What each symbol does to the points:
Z432: ke>Z707, fu>Z81
Z771: ke>Z238, fu>Z667
Z838: ke>Z153, fu>Z74
Z278: ke>Z667, fu>Z238
Z914: ke>Z619, fu>Z648
Z495: ke>Z242, fu>Z264
Z667: ke>Z610, fu>Z771
Z619: ke>Z384, fu>Z19
Z995: ke>Z252, fu>Z125
Z213: ke>Z802, fu>Z224
Z224: ke>Z838, fu>Z213
Z81: ke>Z18, fu>Z432
Z264: ke>Z749, fu>Z495
Z707: ke>Z615, fu>Z549
Z549: ke>Z81, fu>Z707
Z384: ke>Z74, fu>Z153
Z24: ke>Z660, fu>Z632
Z749: ke>Z995, fu>Z867
Z107: ke>Z224, fu>Z802
Z866: ke>Z903, fu>Z320
Z615: ke>Z771, fu>Z610
Z882: ke>Z432, fu>Z18
Z153: ke>Z19, fu>Z384
Z320: ke>Z278, fu>Z866
Z610: ke>Z549, fu>Z615
Z19: ke>Z648, fu>Z619
Z903: ke>Z264, fu>Z242
Z252: ke>Z632, fu>Z660
Z902: ke>Z914, fu>Z966
Z242: ke>Z320, fu>Z903
Z867: ke>Z495, fu>Z749
Z125: ke>Z867, fu>Z995
Z238: ke>Z866, fu>Z278
Z632: ke>Z107, fu>Z24
Z18: ke>Z902, fu>Z882
Z74: ke>Z213, fu>Z838
Z802: ke>Z24, fu>Z107
Z660: ke>Z125, fu>Z252
Z966: ke>Z882, fu>Z902
Z648: ke>Z966, fu>Z914

In the rows, zero is written as 61.

The rows follow the links: the fewer symbols apart two points are, the more alike their rows tend to be.

Here are some points, each with a row of numbers. One shown again gets a slightly different row.
Z81: 44	62	54	58	45	9	78	86	67	61	50	53	95	68	56	43	61	46	49	44	37	80	73	52	50	79	51	88	76	63	70	52	71	74	33	64	60	74	43
Z238: 57	59	72	32	92	18	93	53	58	52	70	38	58	65	57	65	56	63	75	83	65	99	45	62	37	72	46	50	33	60	80	41	65	62	33	80	56	67	30
Z610: 57	72	57	44	77	23	92	79	59	67	64	49	71	71	51	57	71	62	63	60	62	89	55	35	38	69	56	70	51	52	88	45	50	94	10	68	57	59	45
Z902: 36	49	64	56	34	11	56	65	78	51	47	66	80	56	58	49	44	40	30	47	40	76	76	81	59	83	39	74	70	82	52	58	86	45	83	64	67	72	47
Z19: 77	84	47	73	64	126	59	70	44	72	80	62	49	54	61	57	78	70	65	55	77	36	59	38	70	41	75	52	60	37	70	68	34	85	49	46	56	44	93
Z242: 69	41	68	61	75	76	56	32	62	85	57	60	29	74	57	83	69	79	96	93	77	78	55	64	51	50	83	83	41	70	38	57	60	42	59	81	45	30	51
Z838: 72	66	67	59	81	120	52	50	50	60	89	59	36	33	63	60	65	79	51	67	84	33	52	63	82	43	53	24	51	46	67	67	53	66	87	40	72	60	73
Z549: 53	72	55	51	62	10	85	89	60	63	52	54	87	71	53	49	63	53	53	54	49	83	60	42	41	72	54	80	63	60	78	49	57	90	14	61	63	70	44
Z903: 54	72	65	52	74	16	91	83	51	45	62	38	86	60	60	42	52	51	46	55	46	81	50	53	52	73	40	52	58	61	95	41	61	83	30	55	68	88	48

Each walk starts at a row. The symbols on each line, taken left to right, move it on to the next point.
Answer with the point's row; about right is enough.
---
70	50	68	47	90	63	66	37	63	83	68	52	32	71	54	83	71	84	92	97	81	89	45	63	45	55	77	71	39	61	50	56	50	57	44	82	45	38	42
fu fu fu 56	67	64	38	85	13	91	76	55	47	65	40	70	64	62	55	52	56	60	71	57	91	50	58	45	72	46	46	43	57	90	41	61	79	29	63	68	77	35
fu ke ke fu fu 65	64	63	42	99	41	88	66	59	67	70	46	58	70	49	63	76	75	81	80	76	90	47	43	39	62	62	70	40	50	86	48	48	89	16	73	57	53	40
---
41	61	58	59	30	6	63	76	73	57	46	64	94	62	59	45	51	43	40	42	35	75	72	69	52	80	53	85	80	78	61	55	80	63	56	63	64	78	52
ke fu fu ke fu fu 35	45	66	49	46	26	49	54	75	42	55	70	71	45	60	54	41	44	28	55	46	64	70	94	67	74	36	58	63	81	49	62	89	41	97	71	69	80	45
fu fu ke 41	50	71	45	55	46	49	39	67	38	69	62	61	35	64	58	38	52	34	59	54	56	67	93	72	73	29	37	53	76	55	65	85	40	104	60	74	87	50
---
70	45	57	77	58	84	45	31	64	88	48	69	37	83	62	86	73	77	95	78	70	69	59	62	62	53	90	81	62	69	27	69	61	38	69	73	42	23	62
ke ke fu fu ke 71	58	70	41	90	47	86	48	56	78	75	47	42	74	48	74	75	82	85	88	78	94	48	49	36	58	67	66	31	56	67	46	51	70	28	79	53	45	40
fu ke ke ke ke fu 72	53	50	89	46	94	42	48	60	82	46	75	51	82	64	78	73	65	87	65	61	52	64	62	64	52	94	89	76	61	30	73	53	38	67	64	48	32	79
---
75	79	61	63	78	127	55	58	52	64	85	62	40	46	62	57	67	82	65	66	82	31	60	47	78	41	64	32	51	41	74	64	40	79	64	47	65	57	87
ke fu ke fu fu 49	57	76	44	68	66	52	46	64	32	79	59	48	29	66	56	37	59	33	67	60	47	62	84	78	61	28	19	51	65	66	62	73	47	100	54	76	87	57
fu fu ke fu fu 59	67	74	44	72	83	58	51	61	33	88	54	49	25	67	54	47	59	36	61	66	31	57	75	75	58	35	9	44	56	72	62	64	58	91	45	76	85	67
---
84	82	43	75	51	107	56	77	52	77	72	71	59	69	59	57	86	67	81	50	75	36	63	26	61	46	84	72	70	40	60	74	41	80	39	57	50	35	92
ke fu fu fu fu 74	73	42	80	45	89	52	73	54	80	55	73	64	82	59	62	83	62	84	54	70	46	66	36	54	51	92	92	72	51	49	69	42	67	41	63	41	30	89
ke fu fu ke fu ke fu 69	64	43	81	43	67	50	64	58	86	43	73	62	92	56	72	73	59	92	55	71	61	73	38	47	53	90	102	75	57	33	76	48	57	43	74	33	22	70
---
62	45	68	42	77	26	68	44	64	70	54	53	41	76	52	81	60	71	88	87	75	97	58	64	38	67	65	76	38	68	38	53	63	42	50	89	44	39	33
fu fu fu ke ke fu 63	51	55	66	49	53	50	49	60	87	44	70	58	87	51	80	71	62	95	68	68	74	67	53	43	62	88	97	61	72	26	71	62	43	48	86	37	24	58
ke ke ke fu ke ke fu 58	47	61	54	61	40	54	38	64	79	45	63	48	83	49	88	64	64	96	82	66	81	64	65	41	67	82	91	50	76	29	64	70	43	53	89	35	30	51
---
52	70	58	63	58	20	81	89	62	40	51	46	94	61	65	39	46	40	34	45	35	71	58	53	57	73	44	63	78	60	89	49	66	80	32	50	74	91	55
ke fu ke fu ke ke fu 75	61	48	92	44	108	39	61	56	72	46	72	61	78	63	71	68	61	81	51	63	39	70	50	72	46	95	77	83	55	35	77	56	52	66	56	50	35	90
fu ke fu ke ke fu 48	68	58	68	35	27	65	84	66	42	42	57	95	58	67	34	50	38	34	37	31	62	68	63	68	72	48	64	86	67	75	54	71	68	61	50	76	88	59
---
77	83	47	83	56	112	52	76	45	55	65	65	66	57	73	53	65	57	63	49	63	22	57	37	79	46	75	43	78	39	71	74	38	67	66	39	65	62	99
fu ke fu fu ke 59	57	71	57	67	109	50	37	61	53	87	62	32	32	64	62	61	71	48	71	68	39	58	81	86	46	51	27	49	58	62	67	64	49	103	46	74	71	69
fu fu fu fu fu 70	75	61	56	68	95	57	65	49	33	82	56	55	34	69	53	52	59	46	58	68	29	55	59	77	49	46	14	53	42	77	68	48	70	77	37	76	81	79
---
44	45	66	76	33	53	42	59	76	48	46	74	76	47	69	52	47	45	29	43	39	50	72	90	87	69	47	62	81	74	53	61	85	42	103	49	74	88	69
ke ke fu fu 52	47	77	64	56	91	40	38	72	55	70	71	43	35	64	60	51	62	35	63	59	42	59	97	89	59	45	34	60	66	51	69	79	40	116	48	78	74	62
fu ke fu ke ke fu ke 72	79	54	68	63	114	60	72	50	42	78	62	64	47	69	52	64	62	49	48	66	22	58	50	83	49	63	24	66	40	77	68	49	70	69	39	73	75	93
---
47	40	70	65	45	67	38	48	78	53	56	73	59	39	66	56	42	54	32	52	47	46	66	96	86	63	46	49	71	79	47	64	85	38	112	52	75	80	66
ke fu ke ke 77	73	45	94	37	110	46	68	56	61	55	74	66	69	69	56	67	56	72	49	57	26	66	49	75	50	82	64	84	51	54	80	44	60	60	46	59	48	96
ke fu fu fu 44	54	61	75	33	35	57	75	69	44	43	69	92	55	67	45	45	40	27	35	32	58	73	73	79	71	44	62	90	77	63	57	78	54	81	45	75	86	64
